Here is a tiny trained network, its code and every weight. The questions are about switching its units off for an input and a class, where a switched-off unit gives its printed mean instead of its output.

import numpy as np


def w(rows, s, z=0):
    codes = np.array(rows[::2]) - 128.0
    scale = np.full(codes.shape[1], s)
    scale[-1] = z or s
    return codes * scale


def norm(h):
    return h / np.sqrt((h * h).mean(-1, keepdims=True) + 1e-5)


def f(y):
    return y / 2 * (1 + np.tanh(0.7978845608 * (y + 0.044715 * y**3)))


def log_softmax(a):
    a = a - a.max(-1, keepdims=True)
    return a - np.log(np.exp(a).sum(-1, keepdims=True))


def net(x, mask):
    res = np.array(x, float).reshape(1, 5) / 4 @ E
    u = 0
    for l in range(4):
        y = f(norm(res) @ A[l][:, :-1].T + A[l][:, -1])
        res = res + np.where(mask[u : u + 16], y, B[l][:, -1]) @ B[l][:, :-1]
        u += 16
    return log_softmax(norm(res)[-1] @ U[:, :-1].T + U[:, -1])


A, B = {}, {}
E = w([
[106,149,208,100,141,50,174,227,225,91],'x0',
[161,61,26,229,145,185,189,195,211,183],'x1',
[246,119,162,164,225,105,144,159,56,104],'x2',
[69,3,129,54,150,178,147,165,94,75],'x3',
[96,121,126,145,38,67,200,207,7,185],'x4',
],0.00064)
A[0] = w([
[139,124,92,96,139,95,116,135,129,138,124],'0.n0',
[168,75,62,156,130,126,178,151,162,125,110],'0.n1',
[147,108,135,134,100,124,92,144,132,121,127],'0.n2',
[134,115,141,104,152,110,119,111,136,180,75],'0.n3',
[108,125,149,150,113,103,179,137,73,194,8],'0.n4',
[168,141,143,112,196,223,91,85,207,94,4],'0.n5',
[145,112,142,114,117,122,126,124,130,142,127],'0.n6',
[159,112,127,88,147,105,86,136,128,170,29],'0.n7',
[139,100,135,110,163,86,137,96,133,163,59],'0.n8',
[76,178,196,59,114,23,84,53,39,46,105],'0.n9',
[141,67,30,233,143,179,213,205,226,159,106],'0.n10',
[142,130,117,126,117,121,130,132,128,102,122],'0.n11',
[126,111,109,137,131,79,150,97,129,99,121],'0.n12',
[128,156,143,109,229,221,74,94,216,102,57],'0.n13',
[65,148,101,70,73,141,138,139,171,138,91],'0.n14',
[59,138,117,151,74,56,226,181,7,210,57],'0.n15',
],0.0015,0.0013)
B[0] = w([
[125,132,122,129,126,136,136,131,127,127,123],'0.n0',
[120,160,173,90,134,172,62,167,102,152,138],'0.n1',
[128,135,132,127,129,132,130,128,129,126,127],'0.n2',
[125,145,126,130,123,141,152,163,128,72,74],'0.n3',
[162,105,94,126,122,104,80,146,171,73,37],'0.n4',
[177,78,95,116,33,60,107,196,116,94,96],'0.n5',
[118,134,115,135,132,126,127,138,127,129,126],'0.n6',
[108,148,116,143,142,142,162,184,124,50,31],'0.n7',
[117,154,115,135,123,153,136,177,126,62,56],'0.n8',
[175,116,144,135,100,249,68,233,148,198,229],'0.n9',
[161,138,242,77,103,183,51,160,107,173,253],'0.n10',
[121,135,116,130,127,134,125,143,126,126,120],'0.n11',
[124,146,108,126,134,137,123,152,125,123,119],'0.n12',
[176,39,115,148,14,55,104,153,114,115,156],'0.n13',
[118,72,198,219,127,135,148,102,104,129,128],'0.n14',
[202,72,93,104,91,106,23,117,192,66,185],'0.n15',
],0.0011,0.00059)
A[1] = w([
[89,131,120,157,58,69,217,195,13,190,95],'1.n0',
[107,155,142,159,143,145,96,124,152,95,168],'1.n1',
[88,171,199,61,134,61,88,51,62,60,99],'1.n2',
[126,139,129,105,157,146,81,117,154,139,77],'1.n3',
[163,80,28,217,140,188,230,191,211,168,78],'1.n4',
[138,190,158,197,105,68,101,125,149,153,137],'1.n5',
[113,129,80,145,121,128,180,139,148,121,3],'1.n6',
[251,98,132,83,219,111,111,167,69,154,107],'1.n7',
[49,120,84,78,35,145,134,105,189,189,65],'1.n8',
[119,138,140,106,90,108,138,110,99,89,49],'1.n9',
[122,111,143,152,125,112,130,114,119,128,120],'1.n10',
[96,169,195,57,116,65,90,67,71,77,76],'1.n11',
[108,130,120,148,65,85,203,187,32,184,66],'1.n12',
[100,27,145,84,152,164,102,154,104,102,229],'1.n13',
[145,132,144,132,222,190,81,44,242,57,128],'1.n14',
[144,123,124,115,196,150,76,89,209,78,54],'1.n15',
],0.002,0.0019)
B[1] = w([
[223,72,106,112,87,119,28,105,212,68,161],'1.n0',
[119,110,127,115,83,100,160,132,72,179,162],'1.n1',
[164,129,140,127,117,193,87,214,144,189,156],'1.n2',
[122,94,156,126,107,100,153,166,98,129,109],'1.n3',
[125,161,240,64,124,188,7,174,105,169,160],'1.n4',
[178,116,111,82,126,167,199,88,148,152,172],'1.n5',
[110,118,204,81,172,117,95,133,98,84,50],'1.n6',
[92,126,161,200,83,149,132,124,129,94,168],'1.n7',
[140,140,189,213,134,166,120,108,124,56,160],'1.n8',
[119,126,148,107,152,142,100,154,129,108,79],'1.n9',
[130,142,118,130,146,137,116,129,149,119,122],'1.n10',
[150,131,130,123,125,192,93,219,129,152,137],'1.n11',
[189,83,124,104,112,115,50,119,193,53,128],'1.n12',
[183,160,92,136,103,134,173,125,151,170,250],'1.n13',
[185,87,94,120,8,66,81,177,93,124,202],'1.n14',
[153,74,140,107,80,85,93,176,100,96,113],'1.n15',
],0.0017,0.0013)
A[2] = w([
[107,154,184,107,149,65,134,196,182,76,6],'2.n0',
[133,82,170,142,152,159,88,162,139,178,78],'2.n1',
[133,127,63,151,112,199,43,84,48,124,104],'2.n2',
[123,101,229,138,125,105,118,199,208,82,101],'2.n3',
[11,152,114,96,61,129,106,92,177,149,57],'2.n4',
[192,111,147,140,238,89,124,156,60,115,62],'2.n5',
[62,4,130,76,151,182,138,176,98,81,47],'2.n6',
[141,115,140,144,124,107,117,142,126,128,68],'2.n7',
[139,92,114,211,160,145,197,99,191,180,192],'2.n8',
[212,118,137,158,232,84,141,159,60,109,49],'2.n9',
[86,172,173,85,163,51,164,194,192,82,31],'2.n10',
[116,180,196,38,122,110,92,105,53,108,37],'2.n11',
[122,102,113,112,100,125,127,143,122,129,51],'2.n12',
[175,70,109,87,107,67,48,125,160,63,52],'2.n13',
[95,129,105,138,138,59,144,94,104,73,40],'2.n14',
[70,24,117,65,206,164,159,147,89,57,63],'2.n15',
],0.0024,0.0011)
B[2] = w([
[122,82,124,139,177,131,114,85,96,149,105],'2.n0',
[115,178,141,86,89,170,76,166,105,167,139],'2.n1',
[110,61,166,90,180,91,141,136,134,123,255],'2.n2',
[128,103,116,124,161,142,113,99,39,120,163],'2.n3',
[161,109,200,236,108,167,141,125,141,55,170],'2.n4',
[59,126,163,148,63,175,131,75,214,104,107],'2.n5',
[194,253,130,174,107,100,121,86,195,154,133],'2.n6',
[107,117,110,127,105,145,118,118,135,141,110],'2.n7',
[121,179,148,44,94,124,123,151,81,83,212],'2.n8',
[34,117,173,187,44,191,101,72,213,78,123],'2.n9',
[125,23,132,136,184,120,138,100,104,166,119],'2.n10',
[121,117,105,137,123,209,104,173,203,186,86],'2.n11',
[127,137,136,169,137,113,96,116,130,145,115],'2.n12',
[180,81,71,141,71,60,108,156,107,121,129],'2.n13',
[132,133,122,146,143,162,115,137,117,149,60],'2.n14',
[146,251,84,135,79,78,166,54,189,213,98],'2.n15',
],0.0019,0.0014)
A[3] = w([
[44,138,164,226,96,164,152,103,159,46,26],'3.n0',
[184,124,68,70,130,102,136,173,108,177,146],'3.n1',
[70,85,55,125,226,138,121,60,55,139,3],'3.n2',
[148,156,99,130,85,167,88,94,101,124,147],'3.n3',
[159,218,94,130,149,85,171,110,159,155,18],'3.n4',
[186,145,142,168,167,102,126,120,85,122,94],'3.n5',
[154,211,102,125,127,94,175,106,175,155,51],'3.n6',
[118,124,98,156,158,179,102,198,139,175,14],'3.n7',
[108,111,73,181,139,34,180,47,128,79,119],'3.n8',
[63,163,116,80,167,84,157,199,60,29,100],'3.n9',
[82,115,63,128,192,136,117,78,65,145,8],'3.n10',
[121,141,148,112,125,182,56,193,131,160,27],'3.n11',
[66,72,149,122,252,53,181,139,160,153,17],'3.n12',
[160,74,71,151,82,59,69,139,160,80,40],'3.n13',
[62,112,161,242,121,169,150,98,159,57,4],'3.n14',
[100,27,128,134,147,169,78,157,117,84,101],'3.n15',
],0.0034,0.0017)
B[3] = w([
[75,62,182,223,168,185,71,46,164,43,149],'3.n0',
[77,143,170,197,137,148,123,77,156,80,253],'3.n1',
[142,44,190,226,196,41,217,200,36,181,118],'3.n2',
[98,93,167,149,183,80,159,181,154,116,229],'3.n3',
[31,125,65,78,74,83,252,54,144,189,119],'3.n4',
[54,97,107,90,85,200,119,114,204,107,139],'3.n5',
[58,122,68,96,136,60,204,83,104,194,136],'3.n6',
[172,226,218,16,92,186,60,152,172,163,88],'3.n7',
[148,225,202,76,138,206,103,204,165,220,165],'3.n8',
[89,175,32,150,169,173,61,148,99,110,91],'3.n9',
[155,80,211,189,139,63,169,179,115,134,93],'3.n10',
[186,186,191,94,210,188,123,226,176,228,154],'3.n11',
[159,39,191,246,176,64,193,178,25,175,105],'3.n12',
[202,43,46,66,102,48,80,163,28,38,200],'3.n13',
[55,90,187,199,95,178,106,28,175,32,130],'3.n14',
[84,204,107,123,97,79,212,64,160,174,169],'3.n15',
],0.0022,0.0016)
U = w([
[213,248,235,14,153,253,14,249,222,242,154],'0',
[248,33,21,45,18,17,12,168,81,7,141],'1',
[18,69,235,246,95,234,79,9,224,7,151],'2',
[145,15,229,236,241,19,234,225,13,230,150],'3',
[20,214,17,25,55,61,245,20,209,239,124],'4',
[28,220,10,154,244,204,42,198,21,68,4],'5',
],0.006,0.0049)

Each question gives the input, the list of numbers given to net, and the class t.
The units are the neurons (one row each of A and B). Each row of codes is followed by its name. A weight is (code - 128) times the scale printed after its matrix; where a second scale follows, it is the last column's (A, B and U).
mask holds one flag per neuron, layer by layer. A switched-off neuron (its flag False) gives its mean, the last column of its row in B, instead of its output. The means were averaged over made-up inputs and are rounded, as every weight is.
A unit's drop is (log p(t) with every unit on - log p(t) with that unit switched off) / (log p(t) with every unit on - log p(t) with every unit switched off).
The circuit of an input: a set's keep is (log p(t) with only the set's units on - log p(t) with every unit switched off) / (log p(t) with every unit on - log p(t) with every unit switched off). Starting from the 12 units with the biggest drops (on a tie, the unit counted first), units are removed one at a time, each time the one whose removal leaves the highest keep (on an exact tie, the one counted first), for as long as the keep stays at least 0.8.
circuit, biggest first: the units of the circuit, biggest drop first
most important unit: the unit with the biggest drop
top k neurons: the k neurons with the biggest drops, biggest first
top k neurons in layer l: the k neurons of layer l with the biggest drops, biggest first
input [7,-6,-6,4,5], class 3: top 2 neurons => 2.n10, 3.n12
input [8,2,6,7,-6], class 3: circuit, biggest first => 3.n12
input [-6,-6,-3,8,-1], class 4: top 4 neurons => 2.n15, 2.n6, 1.n4, 0.n10
input [5,0,5,5,0], class 2: top 2 neurons in layer 3 => 3.n14, 3.n0
input [-7,4,7,7,-3], class 2: top 4 neurons => 2.n5, 2.n9, 1.n7, 2.n3
input [-8,-6,0,-2,6], class 3: circuit, biggest first => 1.n14, 3.n2, 2.n2
input [6,-3,1,4,-4], class 3: top 2 neurons => 2.n10, 1.n0
input [6,-6,-5,6,-3], class 0: top 3 neurons => 1.n2, 1.n11, 0.n9
input [4,1,6,-5,6], class 1: top 2 neurons in layer 2 => 2.n4, 2.n13
input [-2,4,2,-8,-8], class 1: circuit, biggest first => 1.n14, 3.n13
input [2,3,-1,8,7], class 4: top 3 neurons => 2.n15, 2.n6, 1.n14
input [-7,-3,-6,6,-3], class 3: circuit, biggest first => 2.n9, 3.n2
input [3,-3,3,-4,-1], class 4: top 2 neurons => 1.n5, 1.n4
input [2,0,-6,-5,-6], class 1: top 3 neurons => 1.n14, 1.n15, 3.n13
input [0,5,8,3,-1], class 2: circuit, biggest first => 2.n9
input [-5,8,-4,-8,3], class 0: top 4 neurons => 1.n4, 2.n15, 2.n6, 1.n13
input [5,3,0,1,5], class 1: top 2 neurons => 1.n0, 1.n12
input [-2,6,-6,6,-6], class 0: top 3 neurons in layer 1 => 1.n4, 1.n0, 1.n12
input [8,1,2,7,-4], class 3: top 2 neurons => 2.n10, 3.n12
input [0,-1,6,-2,6], class 1: top 3 neurons => 1.n0, 1.n12, 3.n13
input [8,-1,4,6,-7], class 3: top 2 neurons in layer 0 => 0.n15, 0.n4
input [2,8,-8,-1,-4], class 0: circuit, biggest first => 1.n4
input [-3,0,-8,8,7], class 2: top 2 neurons => 2.n4, 1.n14
input [-3,5,0,8,-6], class 4: top 3 neurons => 2.n15, 1.n0, 2.n6
input [-4,0,1,0,-3], class 3: top 4 neurons => 1.n0, 0.n15, 3.n2, 1.n12
input [1,-7,1,0,-8], class 1: top 2 neurons in layer 3 => 3.n13, 3.n8
input [-6,7,6,8,1], class 4: most important unit => 2.n15
input [-5,2,7,7,0], class 2: top 3 neurons in layer 3 => 3.n0, 3.n14, 3.n15
input [8,-7,-1,-6,-7], class 3: top 4 neurons in layer 2 => 2.n10, 2.n0, 2.n8, 2.n6
input [-5,-5,-7,-8,-8], class 1: top 2 neurons in layer 2 => 2.n15, 2.n6
